Here is a tiny trained network, its code and every weight. The questions are about switching its units off for an input and a target symbol, where a switched-off unit gives its printed mean instead of its output.

import numpy as np


def w(rows, s, z=0):
    codes = np.array(rows[::2]) - 128.0
    scale = np.full(codes.shape[1], s)
    scale[-1] = z or s
    return codes * scale


def f(y):
    return y / 2 * (1 + np.tanh(0.7978845608 * (y + 0.044715 * y**3)))


def softmax(a):
    e = np.exp(a - a.max(-1, keepdims=True))
    return e / e.sum(-1, keepdims=True)


def log_softmax(a):
    a = a - a.max(-1, keepdims=True)
    return a - np.log(np.exp(a).sum(-1, keepdims=True))


def net(x, mask):
    ids = ['αγδεζηθμξπστφψω'.index(c) for c in x.split()]
    T = len(ids)
    res = E[ids] + P[:T]
    u = 0
    for l in range(3):
        q, k, v = (res @ M[l].T for M in (Q, K, V))
        z = softmax(np.where(np.tri(T) > 0, q @ k.T / 3**0.5, -1e9)) @ v
        res = res + np.where(mask[u], z, O[l][:, -1]) @ O[l][:, :-1]
        u += 1
        y = f(res @ A[l][:, :-1].T + A[l][:, -1])
        res = res + np.where(mask[u : u + 4], y, B[l][:, -1]) @ B[l][:, :-1]
        u += 4
    return log_softmax(res[-1] @ U[:, :-1].T + U[:, -1])


Q, K, V, O, A, B = {}, {}, {}, {}, {}, {}
E = w([
[73,166,70],'α',
[104,133,141],'γ',
[174,195,144],'δ',
[86,106,98],'ε',
[135,96,71],'ζ',
[59,47,141],'η',
[91,123,170],'θ',
[66,165,201],'μ',
[119,215,191],'ξ',
[199,118,50],'π',
[249,108,149],'σ',
[157,158,29],'τ',
[160,85,22],'φ',
[99,98,188],'ψ',
[66,179,166],'ω',
],0.014)
P = w([
[105,255,109],'0',
[104,169,119],'1',
[120,124,139],'2',
[130,100,137],'3',
[135,63,159],'4',
[118,93,139],'5',
[108,147,106],'6',
[92,160,89],'7',
],0.0071)
Q[0] = w([
[2,204,61],'L0H0',
[65,157,40],'L0H0',
[59,137,241],'L0H0',
],0.0059)
K[0] = w([
[217,69,90],'L0H0',
[245,117,118],'L0H0',
[128,242,108],'L0H0',
],0.011)
V[0] = w([
[200,133,215],'L0H0',
[167,96,8],'L0H0',
[253,123,108],'L0H0',
],0.0028)
O[0] = w([
[213,117,2,40],'L0H0',
[95,122,87,254],'L0H0',
[162,190,20,174],'L0H0',
],0.0069,0.00082)
A[0] = w([
[100,98,178,5],'L0N0',
[23,101,1,39],'L0N1',
[83,197,24,122],'L0N2',
[217,69,39,119],'L0N3',
],0.0091,0.0028)
B[0] = w([
[119,130,112,111],'L0N0',
[122,235,254,209],'L0N1',
[99,91,101,238],'L0N2',
[72,48,184,253],'L0N3',
],0.0086,0.0042)
Q[1] = w([
[206,3,59],'L1H0',
[45,228,122],'L1H0',
[79,52,39],'L1H0',
],0.0039)
K[1] = w([
[129,105,134],'L1H0',
[139,207,95],'L1H0',
[243,253,254],'L1H0',
],0.0084)
V[1] = w([
[250,1,221],'L1H0',
[209,36,200],'L1H0',
[217,177,89],'L1H0',
],0.0058)
O[1] = w([
[30,244,137,2],'L1H0',
[102,202,50,45],'L1H0',
[160,183,121,52],'L1H0',
],0.011,0.0029)
A[1] = w([
[101,207,2,13],'L1N0',
[99,125,90,38],'L1N1',
[175,65,185,4],'L1N2',
[124,149,229,215],'L1N3',
],0.0098,0.0019)
B[1] = w([
[218,175,38,118],'L1N0',
[48,127,73,107],'L1N1',
[203,203,243,254],'L1N2',
[25,21,2,212],'L1N3',
],0.0046,0.0039)
Q[2] = w([
[100,132,130],'L2H0',
[169,131,178],'L2H0',
[6,67,183],'L2H0',
],0.012)
K[2] = w([
[135,114,150],'L2H0',
[121,136,100],'L2H0',
[1,133,38],'L2H0',
],0.0081)
V[2] = w([
[100,137,223],'L2H0',
[66,227,212],'L2H0',
[2,135,130],'L2H0',
],0.0079)
O[2] = w([
[215,104,107,235],'L2H0',
[231,126,10,1],'L2H0',
[122,63,134,72],'L2H0',
],0.012,0.0032)
A[2] = w([
[165,175,105,27],'L2N0',
[2,125,233,231],'L2N1',
[87,208,115,1],'L2N2',
[120,210,159,253],'L2N3',
],0.008,0.0019)
B[2] = w([
[106,107,95,113],'L2N0',
[106,214,98,254],'L2N1',
[161,66,64,116],'L2N2',
[128,187,2,138],'L2N3',
],0.0089,0.0084)
U = w([
[211,131,208,85],'α',
[144,149,165,253],'γ',
[152,194,139,105],'δ',
[215,149,113,11],'ε',
[119,126,163,120],'ζ',
[146,70,117,76],'η',
[140,117,138,38],'θ',
[180,63,135,108],'μ',
[229,160,106,67],'ξ',
[11,182,172,125],'π',
[147,152,18,67],'σ',
[254,236,98,207],'τ',
[163,160,137,120],'φ',
[126,88,113,62],'ψ',
[180,125,161,9],'ω',
],0.0098,0.0046)

Each question gives the input, a string of symbols that net reads in full, and the target symbol t.
The units are the heads (3 rows each of Q, K, V and O) and the neurons (one row each of A and B). Each row of codes is followed by its name. A weight is (code - 128) times the scale printed after its matrix; where a second scale follows, it is the last column's (O, A, B and U).
mask holds one flag per unit, layer by layer, with each layer's heads first. A switched-off unit (its flag False) gives its mean, the last column of its rows in O or B, instead of its output. The means were averaged over made-up inputs and are rounded, as every weight is.
A unit's drop is (log p(t) with every unit on - log p(t) with that unit switched off) / (log p(t) with every unit on - log p(t) with every unit switched off).
The circuit of an input: a set's keep is (log p(t) with only the set's units on - log p(t) with every unit switched off) / (log p(t) with every unit on - log p(t) with every unit switched off). Starting from the 12 units with the biggest drops (on a tie, the unit counted first), units are removed one at a time, each time the one whose removal leaves the highest keep (on an exact tie, the one counted first), for as long as the keep stays at least 0.8.
circuit, biggest first: the units of the circuit, biggest drop first
k most important neurons: the k neurons with the biggest drops, biggest first
top k neurons in layer l: the k neurons of layer l with the biggest drops, biggest first
drop when u is switched off: that unit's drop, to one decimal
input ξ π ω δ, target τ: 3 most important neurons -> [L0N3 L2N3 L0N2]
input π α π π γ, target π: 2 most important neurons -> [L0N2 L2N1]
input ζ π δ π π τ, target π: top neuron in layer 1 -> [L1N2]
input π π α ω δ π φ, target π: circuit, biggest first -> [L1H0 L0N3 L2H0]
input σ θ ψ π ε σ π, target σ: 2 most important neurons -> [L1N0 L0N2]
input γ μ π π ζ, target π: 3 most important neurons -> [L0N1 L0N3 L2N1]
input π π π σ, target π: 2 most important neurons -> [L0N3 L1N2]
input π ζ φ, target π: 2 most important neurons -> [L0N2 L2N1]
input π α φ α π ψ, target π: circuit, biggest first -> [L1H0 L2H0]
input α ω α α π, target α: 2 most important neurons -> [L1N2 L0N1]
input σ π γ, target σ: 2 most important neurons -> [L0N3 L1N0]
input π θ σ π, target σ: 2 most important neurons -> [L1N0 L2N2]
input π π α π π, target π: 2 most important neurons -> [L0N2 L2N1]
input δ α π π δ, target τ: top 2 neurons in layer 0 -> [L0N3 L0N1]
input π π ω π π π π σ, target π: most important neuron -> [L1N2]
input π α π τ, target π: drop when L2N1 is switched off -> 0.3
input π π π, target π: drop when L2H0 is switched off -> 0.5
input π π θ π ζ, target π: drop when L1N3 is switched off -> -0.1
